Here is a tiny trained network, its code and every weight. The questions are about switching its units off for an input and a class, where a switched-off unit gives its printed mean instead of its output.

import numpy as np


def w(rows, s, z=0):
    codes = np.array(rows[::2]) - 128.0
    scale = np.full(codes.shape[1], s)
    scale[-1] = z or s
    return codes * scale


def norm(h):
    return h / np.sqrt((h * h).mean(-1, keepdims=True) + 1e-5)


def f(y):
    return np.maximum(y, 0)


def log_softmax(a):
    a = a - a.max(-1, keepdims=True)
    return a - np.log(np.exp(a).sum(-1, keepdims=True))


def net(x, mask):
    res = np.array(x, float).reshape(1, 4) / 4 @ E
    u = 0
    for l in range(2):
        y = f(norm(res) @ A[l][:, :-1].T + A[l][:, -1])
        res = res + np.where(mask[u : u + 4], y, B[l][:, -1]) @ B[l][:, :-1]
        u += 4
    return log_softmax(norm(res)[-1] @ U[:, :-1].T + U[:, -1])


A, B = {}, {}
E = w([
[199,21,254,190,87,46,59,95,177,147,164,160],'x0',
[151,197,142,136,229,55,183,19,205,168,44,87],'x1',
[106,138,112,158,89,93,98,120,79,163,99,95],'x2',
[181,121,139,89,138,106,148,130,53,127,85,178],'x3',
],0.0093)
A[0] = w([
[154,96,177,78,204,202,214,147,213,59,193,193,17],'0.n1',
[217,95,133,72,157,87,163,148,1,139,43,215,9],'0.n2',
[54,137,107,184,38,61,78,111,33,222,61,58,7],'0.n3',
[35,117,95,193,116,158,83,132,248,125,165,61,25],'0.n4',
],0.0082,0.011)
B[0] = w([
[163,117,8,211,134,67,51,140,94,113,93,116,221],'0.n1',
[143,177,130,175,90,177,161,40,160,103,246,79,255],'0.n2',
[192,106,34,157,193,124,94,163,177,56,111,185,216],'0.n3',
[205,183,149,108,79,147,205,14,35,94,171,190,225],'0.n4',
],0.015,0.0036)
A[1] = w([
[181,79,223,221,69,70,80,152,199,196,142,197,41],'1.n1',
[2,202,23,133,158,211,214,189,81,117,72,132,2],'1.n2',
[151,136,136,147,237,96,186,56,199,184,70,73,159],'1.n3',
[83,43,125,121,47,228,78,233,67,62,192,172,50],'1.n4',
],0.0068,0.0021)
B[1] = w([
[73,149,82,5,195,154,134,123,85,92,129,75,239],'1.n1',
[145,47,205,74,148,74,70,92,135,112,165,112,231],'1.n2',
[119,115,127,174,52,164,134,216,108,160,134,180,255],'1.n3',
[138,183,139,183,145,99,188,114,182,196,54,139,246],'1.n4',
],0.012,0.0083)
U = w([
[182,191,123,132,78,144,189,32,97,103,211,143,135],'0',
[70,82,189,14,210,96,92,100,116,125,112,99,136],'1',
[103,151,161,178,101,118,191,189,160,250,48,189,113],'2',
[218,122,9,174,181,97,69,129,133,81,109,167,108],'3',
[134,125,105,148,93,180,97,125,104,95,125,139,252],'4',
[72,150,158,178,110,156,86,161,167,73,135,55,82],'5',
[63,129,155,184,117,195,77,146,168,75,117,64,71],'6',
[35,110,178,210,152,182,111,139,150,41,116,102,72],'7',
],0.014,0.017)

Each question gives the input, the list of numbers given to net, and the class t.
The units are the neurons (one row each of A and B). Each row of codes is followed by its name. A weight is (code - 128) times the scale printed after its matrix; where a second scale follows, it is the last column's (A, B and U).
mask holds one flag per neuron, layer by layer. A switched-off neuron (its flag False) gives its mean, the last column of its row in B, instead of its output. The means were averaged over made-up inputs and are rounded, as every weight is.
A unit's drop is (log p(t) with every unit on - log p(t) with that unit switched off) / (log p(t) with every unit on - log p(t) with every unit switched off).
The circuit of an input: a set's keep is (log p(t) with only the set's units on - log p(t) with every unit switched off) / (log p(t) with every unit on - log p(t) with every unit switched off). Starting from all 8 units, units are removed one at a time, each time the one whose removal leaves the highest keep (on an exact tie, the one counted first), for as long as the keep stays at least 0.8.
circuit, biggest first: the units of the circuit, biggest drop first
k most important neurons: the k neurons with the biggest drops, biggest first
drop of u: that unit's drop, to one decimal
input [7,-3,8,6], class 3: 2 most important neurons	[0.n3, 1.n2]
input [6,2,-3,-5], class 1: 3 most important neurons	[1.n1, 0.n2, 1.n4]
input [-7,6,-2,0], class 1: circuit, biggest first	[1.n2]
input [6,8,-4,3], class 2: 2 most important neurons	[1.n3, 1.n2]
input [3,4,-1,1], class 2: 2 most important neurons	[1.n3, 1.n2]
input [-7,8,4,7], class 2: 2 most important neurons	[1.n3, 1.n1]
input [2,7,7,-3], class 2: 2 most important neurons	[1.n3, 0.n1]
input [4,1,-3,3], class 1: 2 most important neurons	[1.n1, 0.n4]
input [-6,1,5,7], class 0: 2 most important neurons	[0.n2, 1.n1]
input [-5,6,2,5], class 2: 3 most important neurons	[1.n3, 1.n1, 0.n4]
input [8,6,-5,-4], class 1: 2 most important neurons	[1.n1, 1.n4]
input [7,6,2,-7], class 0: 4 most important neurons	[0.n4, 1.n2, 1.n3, 1.n4]
input [-2,-3,-6,-6], class 0: 2 most important neurons	[0.n4, 0.n3]
input [7,-3,0,-7], class 0: 2 most important neurons	[0.n4, 1.n2]
input [-4,-8,0,5], class 2: circuit, biggest first	[1.n4]
input [-7,-3,-2,3], class 1: drop of 1.n2	0.8
input [1,-2,-7,-3], class 3: drop of 0.n1	1.8
input [-3,3,-5,-2], class 3: drop of 0.n1	2.1
